Here is a tiny trained network, its code and every weight. The questions are about switching its units off for an input and a target symbol, where a switched-off unit gives its printed mean instead of its output.

import numpy as np


def w(rows, s, z=0):
    codes = np.array(rows[::2]) - 128.0
    scale = np.full(codes.shape[1], s)
    scale[-1] = z or s
    return codes * scale


def softmax(a):
    e = np.exp(a - a.max(-1, keepdims=True))
    return e / e.sum(-1, keepdims=True)


def log_softmax(a):
    a = a - a.max(-1, keepdims=True)
    return a - np.log(np.exp(a).sum(-1, keepdims=True))


def net(x, mask):
    ids = ['ΓΔΛΞΣΨαεζμτφω'.index(c) for c in x.split()]
    T = len(ids)
    res = E[ids] + P[:T]
    u = 0
    for l in range(3):
        r = res
        for j in range(2):
            rows = slice(4 * j, 4 * j + 4)
            q, k, v = (r @ M[l][rows].T for M in (Q, K, V))
            z = softmax(np.where(np.tri(T) > 0, q @ k.T / 4**0.5, -1e9)) @ v
            o = O[l][rows]
            res = res + np.where(mask[u + j], z, o[:, -1]) @ o[:, :-1]
        u += 2
    return log_softmax(res[-1] @ U[:, :-1].T + U[:, -1])


Q, K, V, O = {}, {}, {}, {}
E = w([
[156,122,124,157,120,142,114],'Γ',
[147,76,45,127,199,204,140],'Δ',
[123,133,156,87,107,120,154],'Λ',
[114,74,155,103,160,178,149],'Ξ',
[117,129,153,93,109,121,154],'Σ',
[90,164,129,93,54,104,140],'Ψ',
[157,92,122,92,192,157,142],'α',
[163,102,121,62,85,88,128],'ε',
[65,145,167,115,104,153,158],'ζ',
[157,231,109,130,74,91,152],'μ',
[86,187,171,69,95,85,167],'τ',
[75,122,111,125,121,109,6],'φ',
[75,240,173,143,181,125,151],'ω',
],0.018)
P = w([
[217,137,162,100,99,220,107],'0',
[172,63,172,207,75,185,147],'1',
[219,134,148,129,125,222,97],'2',
[175,159,48,122,172,55,123],'3',
[90,75,179,204,79,161,131],'4',
[121,130,146,113,128,219,99],'5',
[86,147,2,82,157,50,138],'6',
[34,97,188,208,82,123,111],'7',
[52,139,152,129,119,175,58],'8',
],0.012)
Q[0] = w([
[114,81,131,131,254,56,65],'L0H1',
[87,74,85,232,106,97,231],'L0H1',
[118,147,191,92,177,184,156],'L0H1',
[65,251,113,143,133,110,54],'L0H1',
[142,108,29,126,177,151,206],'L0H2',
[90,40,75,143,46,90,222],'L0H2',
[154,202,139,58,135,169,110],'L0H2',
[50,126,153,144,159,175,114],'L0H2',
],0.0088)
K[0] = w([
[170,118,126,57,190,242,115],'L0H1',
[88,38,143,248,154,137,243],'L0H1',
[111,141,155,142,190,109,125],'L0H1',
[171,172,161,98,134,159,62],'L0H1',
[175,166,61,53,173,173,254],'L0H2',
[104,60,133,83,38,78,218],'L0H2',
[99,180,59,193,191,90,38],'L0H2',
[71,140,172,158,190,133,112],'L0H2',
],0.0087)
V[0] = w([
[154,110,172,122,226,133,123],'L0H1',
[50,23,78,152,99,85,138],'L0H1',
[61,137,117,32,70,149,115],'L0H1',
[85,108,65,160,58,69,160],'L0H1',
[114,161,138,35,121,57,79],'L0H2',
[70,135,127,149,154,144,92],'L0H2',
[131,129,255,85,116,99,107],'L0H2',
[125,157,96,49,152,99,255],'L0H2',
],0.0075)
O[0] = w([
[100,143,155,119,161,113,111,114],'L0H1',
[170,97,114,102,227,81,226,99],'L0H1',
[93,127,135,44,66,125,99,154],'L0H1',
[117,166,70,186,87,143,155,89],'L0H1',
[145,162,88,159,190,146,127,142],'L0H2',
[61,106,138,115,151,254,174,156],'L0H2',
[129,84,63,139,192,135,149,145],'L0H2',
[140,131,164,163,141,95,110,10],'L0H2',
],0.0067,0.011)
Q[1] = w([
[76,34,120,206,92,183,47],'L1H1',
[122,77,213,56,2,96,121],'L1H1',
[167,47,98,113,156,182,129],'L1H1',
[86,208,210,113,132,196,99],'L1H1',
[137,65,32,187,141,33,28],'L1H2',
[49,140,126,110,43,176,196],'L1H2',
[143,123,207,236,177,102,218],'L1H2',
[107,87,139,190,158,155,191],'L1H2',
],0.0078)
K[1] = w([
[120,74,139,146,78,195,47],'L1H1',
[190,140,136,47,69,203,91],'L1H1',
[231,87,107,111,244,222,123],'L1H1',
[42,227,144,98,128,225,106],'L1H1',
[204,69,170,158,95,180,2],'L1H2',
[106,148,208,152,139,121,194],'L1H2',
[215,153,175,163,179,90,179],'L1H2',
[132,82,207,179,164,82,251],'L1H2',
],0.0074)
V[1] = w([
[139,168,110,113,139,152,254],'L1H1',
[152,165,195,75,84,25,51],'L1H1',
[102,145,48,152,74,128,156],'L1H1',
[141,154,154,52,182,76,85],'L1H1',
[133,143,101,136,100,42,94],'L1H2',
[172,143,85,131,89,154,101],'L1H2',
[243,141,136,146,123,106,202],'L1H2',
[100,105,55,168,140,145,162],'L1H2',
],0.0072)
O[1] = w([
[108,182,139,145,123,158,31,44],'L1H1',
[102,70,133,155,165,233,163,141],'L1H1',
[159,127,158,131,217,130,115,125],'L1H1',
[126,132,170,169,100,161,146,132],'L1H1',
[76,183,199,50,74,139,140,89],'L1H2',
[220,89,162,139,108,94,134,166],'L1H2',
[146,145,191,111,88,57,58,8],'L1H2',
[166,112,135,254,77,143,138,113],'L1H2',
],0.0057,0.012)
Q[2] = w([
[124,104,1,34,173,224,128],'L2H1',
[165,191,67,132,199,137,61],'L2H1',
[123,151,82,104,146,67,198],'L2H1',
[174,191,134,123,236,102,158],'L2H1',
[95,103,136,131,65,145,182],'L2H2',
[122,97,98,97,81,164,88],'L2H2',
[105,145,180,120,70,243,143],'L2H2',
[147,85,110,112,125,251,129],'L2H2',
],0.0099)
K[2] = w([
[53,111,48,107,177,131,137],'L2H1',
[136,166,81,72,117,218,36],'L2H1',
[81,141,156,57,70,152,73],'L2H1',
[129,39,177,107,84,213,20],'L2H1',
[87,84,82,166,90,85,206],'L2H2',
[122,172,86,77,170,81,107],'L2H2',
[2,194,126,155,142,101,97],'L2H2',
[54,112,89,135,188,123,127],'L2H2',
],0.0095)
V[2] = w([
[90,104,172,123,157,112,142],'L2H1',
[96,147,155,103,87,176,44],'L2H1',
[127,185,124,163,125,168,75],'L2H1',
[115,159,96,120,147,127,187],'L2H1',
[128,147,166,153,167,157,70],'L2H2',
[147,79,111,125,138,130,11],'L2H2',
[114,156,161,146,149,102,148],'L2H2',
[146,136,147,126,83,125,133],'L2H2',
],0.013)
O[2] = w([
[112,84,132,134,141,163,137,101],'L2H1',
[73,192,131,129,156,140,166,166],'L2H1',
[121,168,155,158,126,121,124,93],'L2H1',
[153,147,157,113,116,101,107,134],'L2H1',
[248,141,106,166,159,102,149,93],'L2H2',
[131,124,149,119,117,75,191,196],'L2H2',
[164,105,110,119,145,147,122,10],'L2H2',
[59,122,105,124,141,146,103,92],'L2H2',
],0.014,0.011)
U = w([
[136,93,128,226,86,110,111,201],'Γ',
[106,109,46,145,177,58,107,207],'Δ',
[126,102,128,132,119,146,136,29],'Λ',
[137,58,118,138,183,154,151,68],'Ξ',
[128,97,119,130,125,154,135,29],'Σ',
[106,121,82,132,69,156,105,1],'Ψ',
[139,92,177,124,169,126,125,124],'α',
[157,100,1,46,112,76,98,154],'ε',
[131,98,88,135,123,207,125,19],'ζ',
[149,154,111,158,54,136,97,159],'μ',
[132,124,134,87,145,172,81,119],'τ',
[96,130,165,132,119,172,251,174],'φ',
[181,130,48,145,169,190,120,188],'ω',
],0.0066,0.0042)

Each question gives the input, a string of symbols that net reads in full, and the target symbol t.
The units are the heads (4 rows each of Q, K, V and O). Each row of codes is followed by its name. A weight is (code - 128) times the scale printed after its matrix; where a second scale follows, it is the last column's (O and U).
mask holds one flag per head, layer by layer. A switched-off head (its flag False) gives its mean, the last column of its rows in O, instead of its output. The means were averaged over made-up inputs and are rounded, as every weight is.
A unit's drop is (log p(t) with every unit on - log p(t) with that unit switched off) / (log p(t) with every unit on - log p(t) with every unit switched off).
The circuit of an input: a set's keep is (log p(t) with only the set's units on - log p(t) with every unit switched off) / (log p(t) with every unit on - log p(t) with every unit switched off). Starting from all 6 units, units are removed one at a time, each time the one whose removal leaves the highest keep (on an exact tie, the one counted first), for as long as the keep stays at least 0.8.
circuit, biggest first: the units of the circuit, biggest drop first
unit that matters most: the unit with the biggest drop
heads that matter: for each layer, one digit per head in row order, 1 if its drop is at least 0.15 and else 0, layers parted by /
drop of u: that unit's drop, to one decimal
input φ Γ φ α, target φ: circuit, biggest first : L2H1
input φ φ Σ ε μ, target μ: circuit, biggest first : L1H2, L2H1, L0H1
input Ξ φ ε ω ω Λ, target ω: heads that matter : 00 / 00 / 01
input Ψ φ φ ζ Γ Ξ ε Δ, target Δ: circuit, biggest first : L1H1, L0H1
input φ ε Δ, target φ: circuit, biggest first : L0H2, L2H2
input Γ Ξ μ φ Ψ ε φ ω Σ, target ω: circuit, biggest first : L2H2, L0H2, L1H2
input φ φ ζ ζ Γ, target Γ: heads that matter : 10 / 01 / 10
input μ Λ Ψ φ φ φ ω φ, target ω: circuit, biggest first : L2H2, L0H2
input φ ω Ξ Γ ε, target ε: circuit, biggest first : L2H1, L0H2
input ε Ψ φ φ ε Γ μ ζ, target ζ: circuit, biggest first : L2H2, L0H1
input ω Ξ Ξ, target ω: heads that matter : 00 / 00 / 01
input φ φ Δ, target φ: circuit, biggest first : L0H2, L2H1
input φ Ξ μ φ ζ, target ζ: circuit, biggest first : L2H2, L0H1, L2H1
input φ ε φ Γ φ φ φ Ψ, target Ψ: heads that matter : 10 / 00 / 01
input ω Γ μ, target ω: circuit, biggest first : L2H2
input φ Ψ φ ω φ Ξ, target ω: heads that matter : 00 / 10 / 01
input φ μ ζ μ φ Γ ε Ψ φ, target φ: circuit, biggest first : L0H2, L1H2, L2H1
input φ Σ φ, target φ: circuit, biggest first : L2H2, L2H1
input ω φ ε, target ω: heads that matter : 00 / 01 / 01
input φ Γ ω Ξ Ξ, target Ξ: heads that matter : 11 / 00 / 10
input Ξ ω ε, target ω: heads that matter : 10 / 10 / 01
input ζ Ξ Γ ω φ Γ ε, target φ: unit that matters most : L0H2
input Γ φ ε Γ Ψ, target Ψ: drop of L2H2 : 0.8
input Σ Ψ φ ω φ Ψ, target ω: drop of L2H2 : 1.1
input ζ ζ φ φ ε, target ε: drop of L0H1 : 0.2
